Each row has a hidden stage along a path, written after it and counted from one end. A new block has a new path.
29 -43 -17 -47 61 36 -77 -133 68 -27 -26 15 0 111 -50 9 69 112 14 82 -10
 34 -27 64 -15 115 5 23 10 -65 -47 -28 -21 -52 25 -11 -137 -5 -> 10
99 66 8 28 153 47 172 131 -33 89 13 -104 181 -145 84 42 38 -75 106 -123
 68 -2 -12 27 53 -45 -100 -131 -14 115 10 55 70 65 24 31 52 62 -> 1
45 -17 -43 -65 37 43 -77 -207 50 -26 -17 13 -10 126 -124 -4 31 118 -13
 107 21 16 -53 90 -7 141 17 22 -9 -46 -40 -43 -69 -70 13 -43 -175 -83 -> 14
236 162 -201 114 -233 140 233 -358 73 175 -16 -210 339 125 -239 -163 302
 -122 -153 341 100 223 -73 53 -92 -18 52 -288 -206 -117 -50 -200 -359
 -199 27 95 -130 -146 -> 17
0 30 49 77 33 89 76 164 29 -7 -15 38 50 -12 93 26 73 -67 7 -85 82 13 72
 -84 -12 -38 -18 -19 -28 7 26 43 51 62 50 77 157 65 -> 28
12 42 35 48 -28 92 39 127 41 8 23 55 -1 36 52 67 73 -41 -24 -35 82 29 63
 -78 20 4 29 8 -46 29 55 16 41 43 -32 65 174 16 -> 24
30 -36 -19 -54 60 41 -72 -148 64 -36 -24 20 -16 120 -62 4 74 113 12 91
 -1 43 -27 60 -15 119 15 7 -1 -68 -46 -36 -34 -55 17 -7 -147 -20 -> 11
47 -17 12 -28 120 27 17 -23 51 18 -28 -30 80 34 18 10 87 44 41 -5 -20 22
 -21 43 -16 35 -37 -31 30 -20 -41 6 20 -20 22 6 -70 63 -> 7
-71 -169 -99 148 23 200 408 357 60 -151 223 -207 142 -85 125 -48 175 198
 -5 -127 481 18 127 96 -66 -237 -244 -272 268 -126 138 178 210 -165 -14
 190 -182 221 -> 4
60 5 19 -25 143 31 62 8 33 39 -29 -52 110 -1 37 9 94 10 53 -38 -22 17
 -16 35 -8 8 -47 -64 25 8 -40 15 26 -8 16 15 -43 75 -> 6
49 17 -28 -70 45 49 -27 -171 21 11 1 2 7 94 -146 9 7 82 -33 49 49 -19
 -54 84 12 108 10 0 -20 14 -19 -21 -67 -58 -25 -55 -124 -111 -> 17
81 46 235 171 226 -186 190 -44 -96 254 -78 -59 48 -64 -1 -56 33 -65 119
 -179 -95 52 -7 -76 -11 -73 1 -112 -106 132 -152 36 -82 71 54 -27 118
 -37 -> 31
0 30 47 72 -13 96 43 166 39 -5 5 57 19 13 89 60 75 -59 -9 -59 79 24 79
 -92 7 -15 9 12 -39 17 44 31 59 62 11 78 191 53 -> 26
52 15 -35 -71 42 52 -40 -194 28 1 -5 2 5 105 -145 0 11 89 -29 69 37 -7
 -57 89 8 118 15 4 -17 4 -27 -31 -75 -65 -13 -55 -146 -111 -> 16
44 -1 -40 -80 47 48 -56 -197 34 -13 -10 9 -9 116 -145 2 19 101 -25 81 34
 -2 -57 92 2 133 14 7 -18 -21 -31 -34 -76 -64 -7 -53 -163 -103 -> 15
-3 28 47 66 61 85 80 148 20 9 -29 18 73 -28 79 21 71 -74 11 -89 75 0 57
 -66 -19 -41 -38 -34 -38 0 5 43 34 63 68 61 130 68 -> 29
98 69 10 35 152 45 174 123 -34 93 10 -104 180 -145 88 43 42 -72 112 -118
 58 6 -9 27 61 -46 -95 -126 -9 125 10 55 70 64 17 30 51 60 -> 1
178 202 43 -278 169 -74 -394 -473 2 175 -266 154 21 140 -203 88 -80 -144
 36 144 -443 -40 -213 39 81 367 176 208 -267 139 -180 -185 -230 129 34
 -228 6 -228 -> 15
5 38 31 57 -35 104 39 150 44 -3 22 53 6 29 65 67 80 -46 -26 -35 94 32 74
 -84 14 -4 25 9 -47 19 59 19 50 48 -21 77 183 33 -> 25
9 43 38 43 -26 94 33 118 33 2 21 59 -5 33 49 68 69 -35 -20 -39 75 26 65
 -75 24 7 34 13 -47 40 53 15 46 46 -39 63 173 13 -> 24
60 -1 17 -26 137 32 65 7 37 34 -27 -49 108 3 35 6 96 16 49 -36 -12 14
 -17 35 -14 7 -53 -65 27 -3 -38 15 25 -14 20 19 -50 73 -> 6
49 41 -24 -54 24 69 0 -115 21 16 6 6 24 80 -114 17 20 40 -41 29 56 -13
 -35 52 20 83 17 -7 -23 37 4 -19 -51 -40 -39 -32 -62 -100 -> 19
3 32 48 76 31 87 66 152 29 5 -23 34 61 -15 88 31 76 -70 5 -72 66 16 64
 -76 -9 -32 -19 -15 -38 8 14 38 41 66 52 70 156 66 -> 28
85 46 16 -1 167 36 144 85 -6 86 -13 -96 178 -92 67 21 70 -53 82 -103 14
 -2 -20 34 21 -41 -87 -113 15 77 -18 44 53 31 20 19 9 80 -> 3
49 6 -43 -74 41 57 -41 -192 28 -6 -5 4 10 105 -147 0 15 93 -33 71 47 -12
 -58 93 4 120 7 5 -16 -7 -24 -31 -72 -68 -13 -51 -151 -108 -> 16
-3 28 49 80 28 86 70 158 29 2 -17 34 56 -13 88 31 79 -67 6 -76 74 15 70
 -78 -10 -38 -18 -17 -36 7 18 40 46 63 47 74 160 66 -> 28
92 57 16 13 168 42 162 103 -20 87 -4 -96 181 -118 79 27 58 -63 98 -119
 33 1 -14 30 39 -47 -91 -122 9 104 -6 51 64 48 17 27 29 75 -> 2
-1 25 44 77 50 80 80 143 22 14 -25 16 76 -28 79 20 71 -71 9 -83 71 7 58
 -66 -16 -41 -35 -30 -37 5 3 43 36 62 64 62 137 66 -> 29
-84 -88 -71 -25 17 124 -75 -81 107 -9 -23 -28 -6 88 -20 61 188 147 14
 140 -10 94 -5 122 28 80 31 -13 -18 -84 -64 -31 -14 -43 -84 -3 -116 73 -> 9
32 -39 -26 -49 50 38 -77 -157 66 -33 -23 13 -10 121 -72 3 63 117 4 98 6
 37 -35 71 -16 126 8 18 0 -72 -45 -36 -41 -63 23 -15 -155 -25 -> 11
41 49 6 -23 8 76 25 -12 21 18 22 24 6 61 -57 42 36 7 -37 -9 72 -5 3 3 25
 47 24 -6 -33 50 34 -1 -11 -8 -56 2 36 -63 -> 21
10 69 32 -240 274 -50 138 372 -12 135 -55 -138 -29 -49 27 137 136 -195
 -25 -114 122 -57 -108 -83 -38 13 -105 -264 -237 -126 66 -3 -21 111 19
 21 61 100 -> 3
87 53 21 9 169 36 163 109 -22 91 -5 -101 173 -114 75 30 61 -58 95 -118
 34 -1 -16 30 34 -47 -93 -125 3 96 -10 52 59 45 13 24 28 78 -> 2
37 -32 -32 -62 48 38 -87 -194 54 -35 -19 23 -21 128 -102 0 37 125 -4 101
 11 19 -44 85 -9 145 15 26 -3 -52 -44 -38 -54 -67 17 -34 -171 -65 -> 13
51 -11 -49 -62 31 45 -61 -203 41 -8 -3 -1 8 111 -142 -2 13 111 -28 87 41
 -4 -59 101 -2 129 3 19 -3 -24 -31 -30 -72 -76 9 -55 -172 -100 -> 15
64 3 23 -30 146 28 70 9 33 34 -28 -45 107 2 36 4 92 8 49 -41 -17 16 -18
 30 -16 6 -48 -71 26 6 -37 15 24 -10 21 18 -46 72 -> 6
-1 35 51 74 -7 96 50 161 39 -4 3 55 14 12 91 57 84 -60 -5 -58 76 34 83
 -98 7 -19 16 0 -45 20 41 27 54 60 2 82 196 54 -> 26
82 43 25 -3 176 37 145 93 -9 74 -10 -89 165 -93 73 22 63 -48 86 -113 18
 -4 -17 31 24 -41 -87 -111 21 81 -15 49 60 32 17 24 9 81 -> 3
57 -6 11 -33 125 33 31 -22 46 24 -32 -29 94 25 24 4 94 24 41 -9 -25 21
 -23 37 -17 30 -36 -45 25 -11 -41 1 15 -18 25 11 -62 64 -> 7
45 -14 15 -31 125 25 26 -15 48 25 -26 -34 72 30 22 11 98 39 41 -8 -24 26
 -19 36 -12 30 -33 -43 26 -14 -43 7 18 -17 20 11 -67 67 -> 7
46 -1 -41 -76 45 54 -58 -204 35 -16 -12 11 -6 115 -143 2 18 105 -24 83
 35 -3 -57 96 1 135 16 9 -16 -18 -30 -35 -73 -68 -8 -52 -166 -102 -> 15
41 -12 -41 -72 44 38 -79 -204 46 -17 -14 10 -17 124 -134 1 26 111 -19 98
 22 9 -56 91 1 143 18 22 -16 -31 -39 -39 -72 -66 7 -50 -170 -91 -> 14
19 45 24 27 -21 92 36 81 34 7 25 43 -2 48 16 61 63 -21 -31 -25 82 23 45
 -52 25 16 33 3 -40 45 51 11 26 23 -49 42 131 -15 -> 23
3 24 43 82 49 85 80 137 21 12 -26 15 89 -30 77 17 69 -65 14 -82 72 5 55
 -54 -17 -41 -42 -30 -33 3 -2 46 33 58 68 57 130 63 -> 29
45 -35 12 -30 71 -9 -60 -205 39 3 -20 10 -36 126 -101 -10 44 131 15 83
 -12 41 -43 68 -12 125 22 10 -12 -40 -64 -38 -63 -65 13 -33 -158 -65 -> 12

Each row has a hidden stage along a path, written after it and counted from one end. A new block has a new path.
-159 -371 469 -134 41 -179 -626 146 283 236 -74 343 230 -225 293 -21 160
 104 -246 -55 -18 -103 131 17 -76 -38 -8 -56 242 330 -76 58 6 -110 365
 -196 206 480 -> 9
-106 136 -52 255 -240 -448 80 -326 285 120 -10 -34 -4 -109 -80 376 2
 -326 314 -373 106 -31 -107 98 22 127 -364 116 372 -408 38 -270 -321 -54
 -167 -161 -88 -332 -> 17
-37 -233 -184 -333 234 300 -367 61 271 342 -101 39 -250 15 219 -104 -13
 -172 -190 50 3 -247 -84 -45 48 -75 -19 1 -404 211 -66 72 210 90 131 163
 166 262 -> 7
-268 183 -157 112 -499 -36 -57 -214 199 -61 250 62 -149 12 21 -53 98 -65
 147 -527 136 -248 -357 245 84 -219 -333 109 295 125 110 195 -203 -126
 -101 -330 -192 -96 -> 22
-50 104 -97 232 -447 -166 -8 -335 107 -37 141 -9 147 -14 106 189 -22
 -121 317 -242 68 72 -21 214 -142 70 -205 37 223 -313 68 -98 -249 -46
 -135 -256 -272 -92 -> 19
56 -293 -130 -118 128 252 -332 -102 125 254 -93 -58 -75 -43 387 -32 -89
 -174 -80 136 -57 -111 65 -34 -115 66 8 33 -439 -87 -45 -22 18 151 145
 163 38 222 -> 12
119 -43 -266 83 -354 190 150 -377 -133 -240 -39 41 138 88 134 47 -185
 -70 44 168 40 312 218 99 -85 281 10 -127 -255 -487 -15 -66 104 139 -374
 52 -473 -238 -> 22
-230 -122 -384 -589 62 529 -328 128 -16 222 -209 -48 -112 418 223 15 105
 -195 -276 395 -15 -93 -148 50 -36 -146 -8 7 -504 113 -86 236 376 -30 -6
 88 -23 425 -> 28
139 -558 553 49 -80 -860 -562 -66 74 75 -340 613 403 -446 315 305 137
 -250 -373 -1 -302 226 385 -191 -109 29 -79 -145 407 -228 -410 -27 -294
 -153 53 210 224 -203 -> 18
294 -314 44 -403 13 -253 -175 65 150 231 -270 231 38 -279 194 15 85 -473
 -277 127 -338 -82 330 -221 -207 -22 -36 -336 -269 -276 -332 153 62 -2
 17 295 -86 -267 -> 1
-244 94 72 237 -280 -68 14 -237 288 79 156 -143 -11 -128 73 44 8 -47 250
 -385 192 -233 -147 170 -35 105 -293 127 249 -130 210 -101 -262 5 99
 -389 -207 10 -> 14
53 -267 -167 -165 248 161 -347 -50 264 318 -120 38 -236 -83 252 -26 -71
 -225 -139 -6 -31 -196 -40 -80 67 -3 -53 43 -373 67 -82 -32 89 133 86
 250 202 128 -> 11
-172 -65 -405 -341 -158 377 -370 8 100 107 69 113 -317 210 219 -185 95
 -138 -197 -121 -13 -279 -350 115 103 -377 -128 64 -288 372 -61 387 146
 -62 -45 59 38 198 -> 25
16 183 37 -113 -377 -281 -12 7 456 159 235 130 -71 -264 -81 -103 182
 -210 202 -574 -37 -365 -75 149 -97 -208 -292 -200 324 109 24 177 -93
 -149 64 -344 -200 -134 -> 1
4 46 -218 112 -473 57 -258 -221 159 -58 325 162 -75 -31 218 -145 17 4
 165 -435 7 -127 -192 261 -36 -254 -157 16 88 194 43 222 -142 -58 -73
 -178 -128 68 -> 21
-128 106 -3 276 -363 -36 -132 -233 352 53 351 -17 -115 -199 138 -132 9
 27 285 -612 136 -324 -230 241 0 -96 -277 108 254 151 203 45 -276 -7 111
 -367 -117 67 -> 15
13 -445 488 -152 214 -366 -411 59 177 190 -393 400 441 -191 143 290 35
 -32 -292 342 -31 323 488 -127 -84 346 101 -191 174 -177 -213 -274 184
 -25 96 46 129 206 -> 8
166 -22 -112 328 -311 208 252 -466 5 -188 84 -152 174 -104 183 -17 -280
 18 260 39 115 215 306 119 -173 475 -3 -92 -230 -587 156 -249 -36 265
 -190 -100 -541 -175 -> 15
192 -134 -379 -562 259 385 -235 134 190 151 -225 219 -159 186 21 -67 -10
 -152 -317 291 -95 46 148 -24 167 39 68 -246 -543 160 -148 85 720 106
 -228 345 68 219 -> 31
-210 207 -287 -39 -479 321 -194 -107 213 -99 387 143 -163 157 49 -258 73
 170 128 -458 176 -210 -353 364 111 -297 -170 28 121 472 167 305 113
 -100 -102 -363 -177 245 -> 25
-63 -78 -3 169 -111 145 237 -347 11 -13 -156 -254 168 -37 139 155 -190
 -122 111 213 145 135 246 10 -145 523 -72 -1 -215 -674 118 -310 -42 217
 -77 -100 -443 -135 -> 13
101 -74 106 -139 -87 -151 -78 -77 67 -159 -247 460 495 137 -160 311 -40
 127 -95 359 99 660 496 107 45 434 139 -327 203 -232 -114 -303 556 -28
 -407 -43 -192 96 -> 28
480 -326 251 -308 -141 -421 -584 132 213 236 -28 515 498 -280 328 83 128
 -150 -19 121 -385 247 564 23 -452 -85 169 -465 76 -6 -327 67 109 -139
 136 39 41 302 -> 1
-294 -156 250 58 -148 -69 -271 -68 229 172 21 -30 27 -188 258 -30 103
 -52 -36 -233 66 -313 -107 59 -83 -15 -219 117 162 38 80 63 -261 -42 304
 -290 -44 182 -> 13
-227 2 180 27 -62 -2 -27 -74 344 85 4 72 22 -112 -70 -3 2 72 18 -200 246
 -112 11 98 102 214 -142 -22 213 45 139 -142 106 18 50 -304 -130 90 -> 8
-53 51 71 -255 -226 -309 -139 80 391 287 53 109 -37 -194 2 26 231 -330
 71 -354 -98 -347 -64 49 -141 -220 -269 -148 237 46 -75 171 -114 -181
 136 -233 -77 -55 -> 1
-69 -450 444 -100 -102 -748 -423 -41 -48 51 -479 502 460 -176 196 473
 183 -302 -398 239 -215 332 333 -167 -105 95 -96 -106 395 -379 -399 -59
 -185 -217 -61 139 99 -181 -> 22
-505 264 -183 -17 -506 77 2 -173 79 40 127 -207 18 276 40 178 165 -133
 246 -219 202 -181 -380 294 -100 -132 -344 196 265 -107 171 106 -225
 -194 -16 -509 -312 132 -> 23
53 -351 -17 -39 -41 122 -447 -88 142 179 36 78 -141 -226 478 -212 -7
 -142 -173 -141 -147 -296 -39 -36 -90 -154 -71 37 -302 120 -80 215 -170
 85 232 128 74 138 -> 14
14 -204 -182 -83 49 316 -375 -72 255 250 104 -26 -260 -95 359 -221 -60
 -91 -50 -172 -14 -330 -140 41 -6 -129 -70 74 -367 225 30 125 -8 127 186
 70 99 256 -> 12
-26 -289 95 -101 150 170 -32 -113 95 80 -280 23 73 -87 143 26 -129 -69
 -230 289 83 84 281 -114 3 399 41 -98 -301 -303 -33 -178 216 190 -7 100
 -171 -7 -> 9
265 -286 -162 33 93 -63 -366 -156 309 177 32 249 -317 -307 264 -144 -103
 -227 -124 -327 -128 -213 -34 -78 140 -120 -106 -11 -241 139 -143 61 -48
 139 -25 358 238 -150 -> 14
-117 -308 251 -147 -224 -416 -587 37 83 58 -121 510 215 -108 246 133 226
 -103 -308 -94 -152 44 24 24 -29 -246 -110 -53 347 185 -260 215 -111
 -248 48 -22 171 117 -> 23
-297 180 -168 -47 -405 108 -130 -82 248 -79 237 188 -194 86 -63 -151 121
 65 11 -484 185 -240 -363 264 217 -254 -265 45 263 392 109 257 71 -138
 -131 -315 -117 42 -> 25
329 -278 -194 100 -305 194 -150 -342 -141 -163 39 124 148 -101 447 -124
 -201 -64 -31 141 -159 224 302 44 -226 132 106 -156 -428 -341 -106 74
 -26 185 -166 204 -324 -90 -> 19
-291 21 -42 -143 -239 -26 43 -139 -41 -54 -233 44 226 243 -42 310 64
 -130 -63 232 135 230 58 93 -23 211 -129 -25 120 -356 -25 -92 125 -92
 -229 -173 -299 -32 -> 25
-61 -60 -255 -195 25 499 -303 12 348 226 206 -1 -342 1 197 -345 -37 39
 -14 -246 111 -386 -222 130 81 -168 -45 18 -341 455 114 181 206 105 152
 -65 36 353 -> 7
439 -198 -136 -312 -57 -44 -55 -51 126 146 -142 162 102 -175 172 -8 -53
 -351 -56 190 -262 99 427 -102 -263 111 74 -391 -396 -358 -235 27 196 98
 -117 255 -234 -186 -> 1
-71 -61 119 228 -312 -230 47 -331 23 -9 -84 -84 304 -96 181 285 -43 -176
 187 27 33 155 193 72 -239 303 -158 14 145 -601 28 -218 -283 18 -40 -197
 -334 -132 -> 17
-100 197 -358 -261 -35 62 -208 35 429 114 85 310 -301 187 -255 23 89 -55
 3 -359 165 -106 -299 201 379 -199 -195 -33 147 467 5 55 421 -106 -297
 -39 175 99 -> 28
-339 100 -126 -98 -301 -42 49 -193 -58 34 -195 -117 254 324 12 437 78
 -223 119 236 132 209 -20 146 -149 176 -180 64 135 -487 8 -145 -42 -126
 -182 -254 -316 28 -> 24

Each row has a hidden stage along a path, written after it and counted from one end. A new block has a new path.
-40 -12 -28 -109 -145 -222 18 24 8 -228 -34 42 103 56 -121 39 -23 -67
 -51 -40 97 -93 28 109 36 194 -28 134 76 -146 3 -35 -132 14 42 56 78 74 -> 0
-5 44 54 -55 -109 3 -24 71 -12 -82 45 -10 75 -10 16 32 9 13 112 -87 19
 23 -52 74 3 48 -5 37 -27 -84 -6 9 48 48 -56 50 -56 13 -> 18
13 16 105 -99 -116 62 18 105 11 -40 53 -16 123 -30 30 23 24 35 74 -81 -7
 13 -30 37 -20 34 54 42 44 -5 -18 4 48 12 -114 111 -89 -2 -> 16
-60 70 82 54 -13 22 69 -27 18 -64 59 8 35 -50 21 -17 61 40 131 -43 22 44
 28 -46 -6 37 -16 30 -67 -38 -3 -75 52 69 -53 21 18 -79 -> 22
-22 76 -133 -19 11 -194 -179 25 -54 -115 -109 -84 19 183 -162 76 -103
 -159 -23 -14 42 -96 -140 288 -11 155 -203 -44 -144 -381 82 37 -103 63
 126 -51 50 231 -> 0
-11 -70 134 -248 -295 -325 293 204 19 -179 -85 116 184 -72 5 146 95 -125
 -173 -164 91 -80 314 -13 -55 190 198 358 295 230 -17 -112 -126 -91 -208
 311 80 -131 -> 0
-42 60 57 57 12 25 41 -34 13 -53 61 8 27 -38 10 -4 58 55 113 -27 19 36
 21 -32 2 45 -21 -7 -51 -47 -12 -84 37 59 -25 4 15 -53 -> 25
36 62 -157 -20 -27 -151 -240 68 -152 -74 -75 -17 -8 118 -56 149 -107
 -163 57 -69 38 -37 -192 379 17 98 -237 -130 -219 -310 52 95 10 77 180
 -153 -23 229 -> 27
-66 61 73 53 -21 23 66 -15 7 -51 60 5 34 -50 37 -24 57 50 144 -51 27 45
 4 -59 -9 37 9 40 -53 -46 9 -82 57 66 -54 31 -1 -92 -> 21
-50 59 51 -44 -112 -39 44 57 -37 -100 52 -1 86 -10 25 38 33 -19 129 -99
 21 10 -22 46 12 82 -2 62 -56 -73 3 -33 52 34 -26 35 -28 -15 -> 20
17 -26 -35 -71 -17 -13 -75 -18 -20 -46 -6 33 22 74 -39 32 -31 12 -54 1
 -11 -48 -68 106 -2 62 -73 -60 8 -133 17 -1 -55 -40 85 23 -4 102 -> 5
-37 5 91 8 -51 38 102 19 28 -30 45 -4 74 -64 30 -77 36 27 114 -50 6 32
 19 -72 -27 15 35 81 -14 -14 -1 -74 61 22 -108 73 -47 -103 -> 18
17 -22 90 22 -3 125 20 9 70 21 48 -14 45 -65 17 -102 15 95 87 -10 -6 52
 -20 -71 -39 -40 38 16 30 -23 -14 -50 53 34 -135 83 -79 -79 -> 16
83 -15 154 -216 -136 167 -65 136 26 -25 76 30 148 -16 41 134 37 121 -48
 -62 -42 -9 -31 103 -22 20 83 -65 176 99 -64 74 5 -35 -99 164 -95 95 -> 11
97 -137 43 -31 8 149 -12 -10 69 60 23 43 26 -54 -1 -121 -23 101 -38 37
 -35 16 -8 -42 -38 -70 23 -31 102 9 -43 -41 9 -54 -80 78 -104 -29 -> 11
103 -79 -14 -209 -157 4 -143 106 -57 -66 2 82 76 43 3 128 -50 6 -86 -62
 -4 -46 -89 225 10 51 -29 -58 95 -45 -32 93 -33 -58 53 54 -79 161 -> 9
76 10 -72 -99 -111 -56 -205 121 -81 -67 -38 -40 53 83 -45 67 -107 -108
 59 -89 10 -13 -180 308 3 39 -141 -43 -120 -248 13 122 33 42 36 -37 -109
 188 -> 16
20 70 -223 18 -68 -268 -287 120 -212 -57 -159 -21 -74 127 -22 168 -160
 -266 96 -129 83 -18 -242 449 -21 79 -278 -70 -312 -388 123 125 42 124
 168 -168 -20 206 -> 22
-46 109 14 -41 -88 -56 -37 72 -76 -100 28 -40 75 47 1 96 9 -71 134 -104
 8 -3 -78 155 12 98 -80 -1 -140 -161 20 15 56 56 25 -14 -22 79 -> 21
-19 5 45 55 38 40 59 -51 22 -25 47 28 30 -52 1 -48 41 52 69 8 12 18 30
 -49 -3 32 -19 -21 -21 -21 -18 -98 22 26 -12 -3 2 -58 -> 27
58 -117 42 -7 60 168 15 -57 69 76 32 42 13 -32 4 -123 0 121 -51 63 -52 1
 -3 -90 -41 -53 19 -62 93 4 -25 -76 -6 -75 -40 73 -68 -35 -> 8
89 -25 189 19 124 270 -17 -74 144 97 -66 9 41 -64 -82 -129 -38 10 -131
 107 -56 20 57 78 -139 -180 -178 -130 -64 70 -50 114 36 51 -174 37 2 43 -> 10
-30 59 -111 -30 14 -138 -143 8 -55 -85 -74 -58 22 164 -115 69 -80 -102
 -21 -12 16 -86 -138 226 -5 139 -167 -59 -114 -320 78 16 -86 26 133 -31
 32 196 -> 2
10 -4 67 37 -5 90 16 0 59 0 50 -23 29 -52 12 -95 16 78 110 -22 -5 57 -21
 -61 -24 -23 21 26 -3 -61 -10 -60 53 39 -115 65 -70 -74 -> 17
33 22 -30 -62 -86 -25 -111 90 -53 -56 -4 -50 64 55 -30 20 -64 -75 92 -76
 -2 -4 -134 196 0 42 -95 -13 -108 -206 11 55 46 31 4 -13 -96 114 -> 17
-73 34 54 52 85 9 79 -81 94 -38 17 -39 37 30 -75 -76 47 75 -4 50 2 -31
 41 -118 -32 84 12 27 44 -104 30 -141 -81 10 -44 99 63 -43 -> 1
171 -105 -229 -94 -56 -105 -366 131 -147 35 -162 7 -53 131 -55 86 -221
 -179 -68 -50 15 -48 -270 459 -35 -10 -239 -149 -133 -326 59 174 -5 3
 145 -105 -132 280 -> 11
143 -58 -155 -110 -92 -85 -291 148 -113 -11 -109 -32 11 114 -61 71 -175
 -166 -11 -74 4 -32 -228 406 -20 10 -195 -90 -129 -296 32 157 17 13 78
 -68 -142 249 -> 13
76 -85 9 -154 -94 56 -85 47 -21 -36 15 73 73 26 -4 49 -36 39 -76 -19 -19
 -43 -69 133 1 28 -23 -64 84 -30 -28 49 -24 -66 42 53 -67 112 -> 8
-70 17 63 53 94 35 102 -98 94 -18 14 -25 39 21 -65 -99 45 71 -19 59 -13
 -31 51 -130 -40 59 0 18 32 -80 27 -137 -69 -10 -39 91 56 -51 -> 2
-11 25 59 53 57 81 25 -47 35 -12 67 18 25 -45 10 -15 56 101 71 10 1 31
 17 -53 -3 31 -1 -56 1 -16 -23 -93 15 35 -22 14 -3 -45 -> 28
-72 52 59 113 53 43 91 -50 21 1 40 -28 14 -45 21 -86 49 28 145 -16 2 43
 12 -95 -30 14 -23 19 -102 -75 21 -117 67 54 -58 9 -1 -110 -> 22
100 -140 41 -28 0 149 -24 -18 76 43 31 57 17 -63 3 -125 -23 122 -30 37
 -20 27 -11 -47 -30 -69 27 -28 117 13 -49 -38 7 -42 -78 75 -99 -39 -> 11
80 -137 43 1 -3 116 25 -11 75 47 8 33 34 -79 -10 -179 -37 62 -1 29 -10
 27 -1 -59 -45 -77 14 23 68 -4 -35 -48 30 -27 -109 64 -106 -74 -> 13
-56 -22 32 32 63 8 93 -91 68 -20 9 11 25 13 -46 -97 29 65 -28 49 -2 -36
 38 -116 -31 59 7 29 49 -70 29 -133 -68 -29 -13 81 42 -55 -> 3
1 75 -53 -60 -72 -103 -110 59 -105 -119 -8 -6 62 77 -44 126 -36 -116 66
 -77 21 -35 -97 271 32 113 -162 -65 -154 -195 6 57 19 50 114 -90 -8 170 -> 26
150 -107 -204 -116 -67 -97 -319 99 -136 -1 -125 31 -34 131 -55 87 -191
 -150 -81 -39 8 -59 -233 412 -14 15 -217 -138 -102 -292 42 152 -23 -25
 168 -95 -108 270 -> 9
-2 6 84 43 -7 98 19 3 63 2 55 -12 26 -65 28 -79 27 101 117 -27 6 64 -17
 -76 -29 -25 38 28 10 -38 -7 -62 53 55 -125 79 -58 -92 -> 17
-40 -4 36 51 80 35 30 -103 81 -17 15 24 -12 8 -36 -66 30 109 -23 51 9 -8
 23 -102 -31 37 -3 -11 53 -70 27 -109 -69 9 -19 78 54 -49 -> 3
-40 64 -92 -20 13 -159 -104 4 -25 -120 -77 -86 51 163 -164 31 -74 -135
 -20 0 25 -100 -95 213 -3 157 -171 -15 -115 -340 57 1 -98 34 100 -29 48
 195 -> 0
-54 -23 27 32 80 35 92 -59 49 36 23 -13 19 21 -6 -73 46 94 -13 35 -28
 -32 18 -152 -41 63 60 7 77 -64 47 -170 -56 -56 -19 115 7 -74 -> 3
-23 -29 22 58 93 58 29 -112 78 8 17 26 -22 7 -30 -87 23 114 -27 60 -8 -4
 15 -110 -30 17 -8 -25 47 -71 20 -115 -57 -14 -7 69 33 -51 -> 4
42 -92 53 -2 57 158 7 -67 71 60 41 57 1 -32 14 -85 16 148 -48 56 -37 7
 -2 -97 -38 -38 29 -67 106 15 -15 -76 -20 -55 -32 86 -38 -41 -> 7
96 -143 46 -28 -16 130 -7 -12 75 36 16 56 30 -76 -6 -140 -35 91 -27 30
 -8 23 -5 -35 -35 -73 14 -3 99 15 -46 -25 14 -32 -92 70 -98 -48 -> 12
-46 64 -23 -68 -17 -85 -60 8 -16 -106 -19 -38 70 122 -92 73 -18 -39 -25
 -15 8 -78 -69 138 1 143 -84 -23 -32 -208 43 -8 -85 8 75 32 41 142 -> 2
